Below is a small trained network, with its code and all its weights. Each question gives an input and a class and asks what happens when units are switched off, that is, made to give their printed mean instead of their output.

import numpy as np


def w(rows, s, z=0):
    codes = np.array(rows[::2]) - 128.0
    scale = np.full(codes.shape[1], s)
    scale[-1] = z or s
    return codes * scale


def norm(h):
    return h / np.sqrt((h * h).mean(-1, keepdims=True) + 1e-5)


def f(y):
    return y / 2 * (1 + np.tanh(0.7978845608 * (y + 0.044715 * y**3)))


def log_softmax(a):
    a = a - a.max(-1, keepdims=True)
    return a - np.log(np.exp(a).sum(-1, keepdims=True))


def net(x, mask):
    res = np.array(x, float).reshape(1, 5) / 4 @ E
    u = 0
    for l in range(3):
        y = f(norm(res) @ A[l][:, :-1].T + A[l][:, -1])
        res = res + np.where(mask[u : u + 5], y, B[l][:, -1]) @ B[l][:, :-1]
        u += 5
    return log_softmax(norm(res)[-1] @ U[:, :-1].T + U[:, -1])


A, B = {}, {}
E = w([
[254,137,126,84],'x0',
[134,139,218,147],'x1',
[139,184,96,179],'x2',
[97,176,154,95],'x3',
[124,107,141,109],'x4',
],0.0085)
A[0] = w([
[205,139,139,86,83],'0.n0',
[204,76,99,127,4],'0.n1',
[178,175,228,196,6],'0.n2',
[144,95,171,167,55],'0.n3',
[131,162,4,96,139],'0.n4',
],0.014,0.0015)
B[0] = w([
[71,253,109,196,253],'0.n0',
[91,183,152,67,225],'0.n1',
[92,59,189,2,248],'0.n2',
[109,89,123,39,154],'0.n3',
[66,68,130,26,245],'0.n4',
],0.0099,0.0056)
A[1] = w([
[206,165,164,107,119],'1.n0',
[43,221,121,106,254],'1.n1',
[148,143,201,38,213],'1.n2',
[139,136,39,169,130],'1.n3',
[254,158,76,90,44],'1.n4',
],0.0096,0.00054)
B[1] = w([
[26,121,2,178,143],'1.n0',
[244,64,120,179,253],'1.n1',
[173,110,51,130,247],'1.n2',
[157,93,185,41,126],'1.n3',
[54,227,191,137,130],'1.n4',
],0.0089,0.0077)
A[2] = w([
[15,57,125,171,27],'2.n0',
[37,128,147,254,60],'2.n1',
[111,228,107,47,67],'2.n2',
[128,77,80,103,124],'2.n3',
[143,1,140,112,3],'2.n4',
],0.011,0.0011)
B[2] = w([
[98,255,210,87,215],'2.n0',
[172,222,107,185,164],'2.n1',
[64,96,185,241,216],'2.n2',
[214,103,225,165,205],'2.n3',
[231,109,5,187,253],'2.n4',
],0.0095,0.0064)
U = w([
[81,205,166,172,88],'0',
[26,35,167,10,253],'1',
[142,117,129,138,169],'2',
[140,106,125,138,34],'3',
],0.012,0.0012)

Each question gives the input, the list of numbers given to net, and the class t.
The units are the neurons (one row each of A and B). Each row of codes is followed by its name. A weight is (code - 128) times the scale printed after its matrix; where a second scale follows, it is the last column's (A, B and U).
mask holds one flag per neuron, layer by layer. A switched-off neuron (its flag False) gives its mean, the last column of its row in B, instead of its output. The means were averaged over made-up inputs and are rounded, as every weight is.
A unit's drop is (log p(t) with every unit on - log p(t) with that unit switched off) / (log p(t) with every unit on - log p(t) with every unit switched off).
The circuit of an input: a set's keep is (log p(t) with only the set's units on - log p(t) with every unit switched off) / (log p(t) with every unit on - log p(t) with every unit switched off). Starting from the 12 units with the biggest drops (on a tie, the unit counted first), units are removed one at a time, each time the one whose removal leaves the highest keep (on an exact tie, the one counted first), for as long as the keep stays at least 0.8.
units of the circuit, in order: the units of the circuit, biggest drop first
k most important neurons: the k neurons with the biggest drops, biggest first
top k neurons in layer l: the k neurons of layer l with the biggest drops, biggest first
drop when u is switched off: that unit's drop, to one decimal
input [6,-7,2,7,2], class 1: units of the circuit, in order : [0.n4]
input [-8,-3,-3,8,1], class 0: 2 most important neurons : [2.n0; 1.n2]
input [6,5,5,-6,-3], class 0: 4 most important neurons : [0.n4; 0.n0; 2.n4; 2.n2]
input [2,7,-3,-4,1], class 1: 2 most important neurons : [0.n2; 1.n1]
input [4,-7,-2,-6,-3], class 1: 2 most important neurons : [0.n4; 2.n4]
input [8,-8,8,-3,-8], class 0: 3 most important neurons : [1.n4; 0.n2; 2.n2]
input [-3,6,-8,4,-4], class 3: units of the circuit, in order : [2.n4; 0.n1]
input [-4,-6,-1,7,7], class 2: 2 most important neurons : [0.n2; 2.n4]
input [6,7,-5,-2,4], class 1: 2 most important neurons : [0.n2; 2.n4]
input [-8,5,-8,-6,-2], class 0: units of the circuit, in order : [0.n2; 2.n0]
input [-1,2,0,4,-8], class 2: 2 most important neurons : [0.n4; 2.n4]
input [4,-1,-8,8,6], class 3: 2 most important neurons : [1.n1; 2.n0]
input [2,-4,2,-1,0], class 1: top 2 neurons in layer 0 : [0.n4; 0.n1]
input [6,-3,-1,7,-1], class 0: units of the circuit, in order : [0.n0]
input [8,3,4,-7,-2], class 0: 3 most important neurons : [1.n4; 2.n4; 2.n2]
input [-1,6,-3,-2,0], class 1: 3 most important neurons : [0.n2; 1.n1; 0.n3]
input [-2,-8,-1,-2,2], class 1: 2 most important neurons : [0.n4; 1.n1]
input [-3,-4,-5,-1,3], class 3: top 2 neurons in layer 1 : [1.n0; 1.n4]
input [-7,0,-5,-5,6], class 0: drop when 1.n1 is switched off : 0.2
input [-3,7,-1,6,-4], class 1: units of the circuit, in order : [0.n2]
input [8,-2,7,-8,7], class 0: drop when 2.n4 is switched off : 0.1
input [-4,3,-5,3,3], class 3: drop when 2.n4 is switched off : 0.4
input [-4,4,0,6,-5], class 2: top 2 neurons in layer 0 : [0.n0; 0.n4]
